Below are the code and all the weights of a small trained network. Each question names an input and a target symbol and asks about switching units off, where a switched-off unit gives its printed mean instead of its output.

import numpy as np


def w(rows, s, z=0):
    codes = np.array(rows[::2]) - 128.0
    scale = np.full(codes.shape[1], s)
    scale[-1] = z or s
    return codes * scale


def f(y):
    return np.maximum(y, 0)


def softmax(a):
    e = np.exp(a - a.max(-1, keepdims=True))
    return e / e.sum(-1, keepdims=True)


def log_softmax(a):
    a = a - a.max(-1, keepdims=True)
    return a - np.log(np.exp(a).sum(-1, keepdims=True))


def net(x, mask):
    ids = ['βγδζηλμξπσφψω'.index(c) for c in x.split()]
    T = len(ids)
    res = E[ids] + P[:T]
    u = 0
    for l in range(3):
        r = res
        for j in range(2):
            rows = slice(2 * j, 2 * j + 2)
            q, k, v = (r @ M[l][rows].T for M in (Q, K, V))
            z = softmax(np.where(np.tri(T) > 0, q @ k.T / 2**0.5, -1e9)) @ v
            o = O[l][rows]
            res = res + np.where(mask[u + j], z, o[:, -1]) @ o[:, :-1]
        u += 2
        y = f(res @ A[l][:, :-1].T + A[l][:, -1])
        res = res + np.where(mask[u : u + 4], y, B[l][:, -1]) @ B[l][:, :-1]
        u += 4
    return log_softmax(res[-1] @ U[:, :-1].T + U[:, -1])


Q, K, V, O, A, B = {}, {}, {}, {}, {}, {}
E = w([
[151,142,118,102,99,183,56,111,185,87],'β',
[210,99,150,134,171,102,176,206,137,230],'γ',
[177,140,141,102,126,77,108,198,199,113],'δ',
[115,128,135,17,77,49,121,115,133,100],'ζ',
[176,92,111,176,58,104,135,160,145,109],'η',
[182,107,101,121,128,113,142,74,86,67],'λ',
[208,117,139,198,176,143,161,201,143,132],'μ',
[201,93,123,113,220,129,174,126,75,138],'ξ',
[126,124,200,28,202,143,148,85,224,154],'π',
[193,82,147,161,84,153,118,99,138,158],'σ',
[129,130,140,74,29,131,76,129,241,143],'φ',
[181,138,107,108,181,112,152,155,116,83],'ψ',
[92,164,187,164,8,92,134,208,143,201],'ω',
],0.015)
P = w([
[243,173,139,48,82,215,133,144,168,141],'0',
[103,124,101,169,177,53,42,117,123,184],'1',
[156,89,143,142,120,149,143,177,110,39],'2',
[110,114,80,187,165,64,54,106,173,191],'3',
[161,103,160,118,86,140,174,160,83,86],'4',
[111,120,62,182,161,54,69,111,196,180],'5',
[164,104,165,100,101,142,169,151,53,105],'6',
[114,116,73,185,156,60,77,105,215,189],'7',
[163,120,166,89,114,139,169,157,44,115],'8',
[118,112,76,196,151,64,80,98,216,199],'9',
[175,138,175,86,131,139,147,152,5,119],'10',
[125,121,80,204,152,68,88,97,237,214],'11',
],0.014)
Q[0] = w([
[50,128,198,121,72,181,183,126,64,51],'L0H0',
[100,119,121,179,75,133,170,125,47,93],'L0H0',
[17,164,145,136,133,174,195,160,53,68],'L0H1',
[174,123,101,143,118,1,170,136,119,96],'L0H1',
],0.0074)
K[0] = w([
[6,77,135,114,129,111,111,102,110,106],'L0H0',
[156,112,111,180,140,87,123,178,103,112],'L0H0',
[77,47,157,162,104,115,151,134,109,133],'L0H1',
[130,162,70,112,123,110,79,145,100,145],'L0H1',
],0.011)
V[0] = w([
[71,79,105,108,29,138,216,148,114,101],'L0H0',
[122,218,159,148,230,161,165,222,130,197],'L0H0',
[86,255,58,16,128,159,141,216,154,99],'L0H1',
[68,103,204,160,207,70,178,43,216,160],'L0H1',
],0.0045)
O[0] = w([
[206,193,2,114,126,147,68,126,175,142,63],'L0H0',
[39,115,167,167,145,125,92,195,79,60,142],'L0H0',
[62,227,131,110,118,83,210,111,142,91,254],'L0H1',
[108,102,120,66,127,124,63,112,89,184,80],'L0H1',
],0.009,0.0039)
A[0] = w([
[87,102,134,140,75,117,131,131,84,158,83],'L0N0',
[96,121,51,181,109,97,107,124,186,132,40],'L0N1',
[94,132,120,92,142,107,110,78,106,185,5],'L0N2',
[103,67,140,127,125,1,45,169,149,157,86],'L0N3',
],0.008,0.0024)
B[0] = w([
[202,92,106,88,198,96,146,136,198,102,150],'L0N0',
[111,116,149,69,246,92,147,130,55,151,211],'L0N1',
[89,188,90,119,169,139,150,167,109,152,160],'L0N2',
[178,103,105,209,149,196,145,69,122,118,254],'L0N3',
],0.012,0.0067)
Q[1] = w([
[107,104,110,108,102,254,104,136,83,66],'L1H0',
[171,133,111,148,206,144,120,93,144,118],'L1H0',
[192,77,83,138,139,137,100,127,182,121],'L1H1',
[166,88,74,68,84,81,141,130,117,200],'L1H1',
],0.01)
K[1] = w([
[60,70,110,95,103,17,2,173,136,94],'L1H0',
[189,185,159,106,119,193,178,133,136,77],'L1H0',
[163,222,92,176,99,119,136,111,150,92],'L1H1',
[214,32,98,105,111,88,140,153,139,123],'L1H1',
],0.0071)
V[1] = w([
[228,109,96,194,98,119,101,133,235,97],'L1H0',
[202,164,254,71,82,253,172,136,89,103],'L1H0',
[93,149,73,168,142,39,197,184,78,184],'L1H1',
[127,157,128,116,79,237,106,173,115,167],'L1H1',
],0.0065)
O[1] = w([
[210,147,152,106,99,144,7,166,148,155,165],'L1H0',
[96,35,57,115,40,92,128,167,255,114,248],'L1H0',
[105,221,102,161,22,142,220,71,57,121,108],'L1H1',
[79,168,34,54,147,191,66,206,175,53,101],'L1H1',
],0.008,0.015)
A[1] = w([
[221,119,170,125,75,144,230,211,75,2,143],'L1N0',
[114,175,83,87,129,148,63,105,123,169,3],'L1N1',
[56,111,67,106,117,59,110,137,157,98,146],'L1N2',
[163,92,142,100,178,160,184,147,161,171,122],'L1N3',
],0.0073,0.0056)
B[1] = w([
[253,181,122,157,126,117,131,92,162,111,205],'L1N0',
[146,146,102,130,16,190,35,107,132,84,136],'L1N1',
[172,118,138,255,39,144,175,117,141,244,253],'L1N2',
[138,99,105,134,58,156,35,123,76,77,228],'L1N3',
],0.0075,0.011)
Q[2] = w([
[202,170,95,126,106,174,126,144,139,2],'L2H0',
[83,108,109,36,195,125,120,187,41,44],'L2H0',
[229,161,118,103,57,170,145,119,147,58],'L2H1',
[54,140,188,106,119,177,154,214,70,96],'L2H1',
],0.009)
K[2] = w([
[186,210,11,191,254,114,102,47,22,55],'L2H0',
[119,107,137,90,230,221,181,122,116,34],'L2H0',
[119,121,21,220,149,39,108,19,140,200],'L2H1',
[71,138,130,140,196,140,108,164,38,129],'L2H1',
],0.0059)
V[2] = w([
[53,90,222,2,77,163,74,168,165,81],'L2H0',
[97,100,137,174,205,172,88,97,133,92],'L2H0',
[103,63,135,30,126,136,132,96,95,148],'L2H1',
[20,135,122,185,122,108,57,221,119,169],'L2H1',
],0.0071)
O[2] = w([
[126,200,161,155,127,133,140,102,120,127,136],'L2H0',
[122,58,145,143,72,154,141,107,108,251,2],'L2H0',
[128,72,109,105,173,60,96,134,187,186,9],'L2H1',
[219,76,89,138,173,149,159,132,171,91,101],'L2H1',
],0.012,0.013)
A[2] = w([
[89,41,91,148,112,138,126,111,119,253,3],'L2N0',
[165,84,54,134,130,165,102,168,195,117,62],'L2N1',
[45,112,144,173,119,1,67,108,113,192,102],'L2N2',
[42,82,134,197,167,44,131,119,165,80,88],'L2N3',
],0.0069,0.005)
B[2] = w([
[33,124,239,143,211,132,136,163,164,100,178],'L2N0',
[25,173,115,46,131,89,180,22,129,160,255],'L2N1',
[128,86,42,156,188,91,180,255,116,189,205],'L2N2',
[240,112,165,10,191,240,117,148,56,185,232],'L2N3',
],0.0096,0.0094)
U = w([
[190,74,103,66,54,71,183,203,238,86,205],'β',
[152,87,201,92,175,148,105,162,152,51,210],'γ',
[105,215,255,95,141,107,195,50,42,152,120],'δ',
[96,224,139,49,215,50,136,153,90,161,151],'ζ',
[113,158,100,142,129,138,87,120,123,163,179],'η',
[127,119,64,168,138,64,107,191,196,131,112],'λ',
[89,130,159,204,130,127,156,102,133,113,132],'μ',
[91,123,155,135,184,124,182,191,181,88,2],'ξ',
[146,161,81,150,185,162,178,117,152,185,96],'π',
[76,144,134,143,192,83,122,88,158,129,167],'σ',
[124,173,157,232,184,32,134,101,174,117,97],'φ',
[91,178,119,127,94,112,226,150,95,163,34],'ψ',
[64,153,75,165,199,136,164,118,142,88,41],'ω',
],0.0057,0.0042)

Each question gives the input, a string of symbols that net reads in full, and the target symbol t.
The units are the heads (2 rows each of Q, K, V and O) and the neurons (one row each of A and B). Each row of codes is followed by its name. A weight is (code - 128) times the scale printed after its matrix; where a second scale follows, it is the last column's (O, A, B and U).
mask holds one flag per unit, layer by layer, with each layer's heads first. A switched-off unit (its flag False) gives its mean, the last column of its rows in O or B, instead of its output. The means were averaged over made-up inputs and are rounded, as every weight is.
A unit's drop is (log p(t) with every unit on - log p(t) with that unit switched off) / (log p(t) with every unit on - log p(t) with every unit switched off).
The circuit of an input: a set's keep is (log p(t) with only the set's units on - log p(t) with every unit switched off) / (log p(t) with every unit on - log p(t) with every unit switched off). Starting from the 12 units with the biggest drops (on a tie, the unit counted first), units are removed one at a time, each time the one whose removal leaves the highest keep (on an exact tie, the one counted first), for as long as the keep stays at least 0.8.
units of the circuit, in order: the units of the circuit, biggest drop first
most important unit: the unit with the biggest drop
k most important neurons: the k neurons with the biggest drops, biggest first
top k neurons in layer l: the k neurons of layer l with the biggest drops, biggest first
which heads matter: for each layer, one digit per head in row order, 1 if its drop is at least 0.15 and else 0, layers parted by /
input β λ μ π λ μ ω, target β: units of the circuit, in order -> (L0N0, L2H0)
input λ ζ ξ π, target λ: units of the circuit, in order -> (L2H1, L2N2, L1H0, L2N1)
input ζ ζ π ζ ψ ω δ π π, target δ: most important unit -> L0N1
input π π μ ζ β π π ζ ζ ζ, target π: which heads matter -> 00 / 10 / 01
input σ π ψ ζ γ π π β π π β π, target σ: 4 most important neurons -> (L2N1, L0N3, L2N0, L1N2)
input ξ π γ π ξ λ, target ξ: 4 most important neurons -> (L2N0, L2N2, L0N3, L1N0)
input λ ω π π π γ σ, target β: units of the circuit, in order -> (L0N3, L2H0)
input π π ζ ψ π φ δ μ σ β ζ ψ, target π: top 2 neurons in layer 0 -> (L0N1, L0N3)
input π β γ β ψ, target β: which heads matter -> 00 / 00 / 11
input π ω ω φ σ φ β π ξ ζ, target π: 3 most important neurons -> (L0N1, L0N3, L2N3)
input σ β ξ, target β: units of the circuit, in order -> (L1N0, L2H0)
input ζ ψ δ π φ φ ω φ φ μ π η, target ζ: which heads matter -> 01 / 00 / 11
input η λ ζ λ λ ψ ξ ξ β π σ, target β: 2 most important neurons -> (L0N0, L2N3)
input ψ π β ω π π φ ζ φ ζ, target ψ: units of the circuit, in order -> (L0H1, L2H1, L1N0, L2N2)
input φ φ π γ π π, target φ: top neuron in layer 0 -> (L0N1)
input π φ η π φ π π, target ζ: 3 most important neurons -> (L0N3, L1N2, L1N0)
input ζ γ λ β, target ζ: 2 most important neurons -> (L0N1, L0N3)
input μ ξ η π σ ξ, target μ: 2 most important neurons -> (L1N0, L0N3)
input π μ σ π π ζ ζ γ, target π: 2 most important neurons -> (L0N3, L2N3)
input ζ ξ ζ π ω δ φ ζ π π ψ, target β: units of the circuit, in order -> (L2H0)
input δ γ π β π ζ, target δ: units of the circuit, in order -> (L2H1, L0H1, L1N0)
input π ξ π φ, target π: 3 most important neurons -> (L0N1, L0N3, L2N3)
input β ζ η ψ π β, target β: which heads matter -> 01 / 11 / 10
input φ δ π δ ζ σ, target φ: 3 most important neurons -> (L0N1, L0N3, L2N3)
input π β γ ζ λ, target β: units of the circuit, in order -> (L2H0, L1N0)
input ω ψ π ζ π π ζ π, target ω: which heads matter -> 01 / 01 / 11
input γ δ π φ μ, target β: units of the circuit, in order -> (L1N0, L2H1)
input π φ φ, target γ: units of the circuit, in order -> (L1H0, L2H1)
input π ζ π φ π, target δ: units of the circuit, in order -> (L0N3, L2H0, L0H1, L1H0)
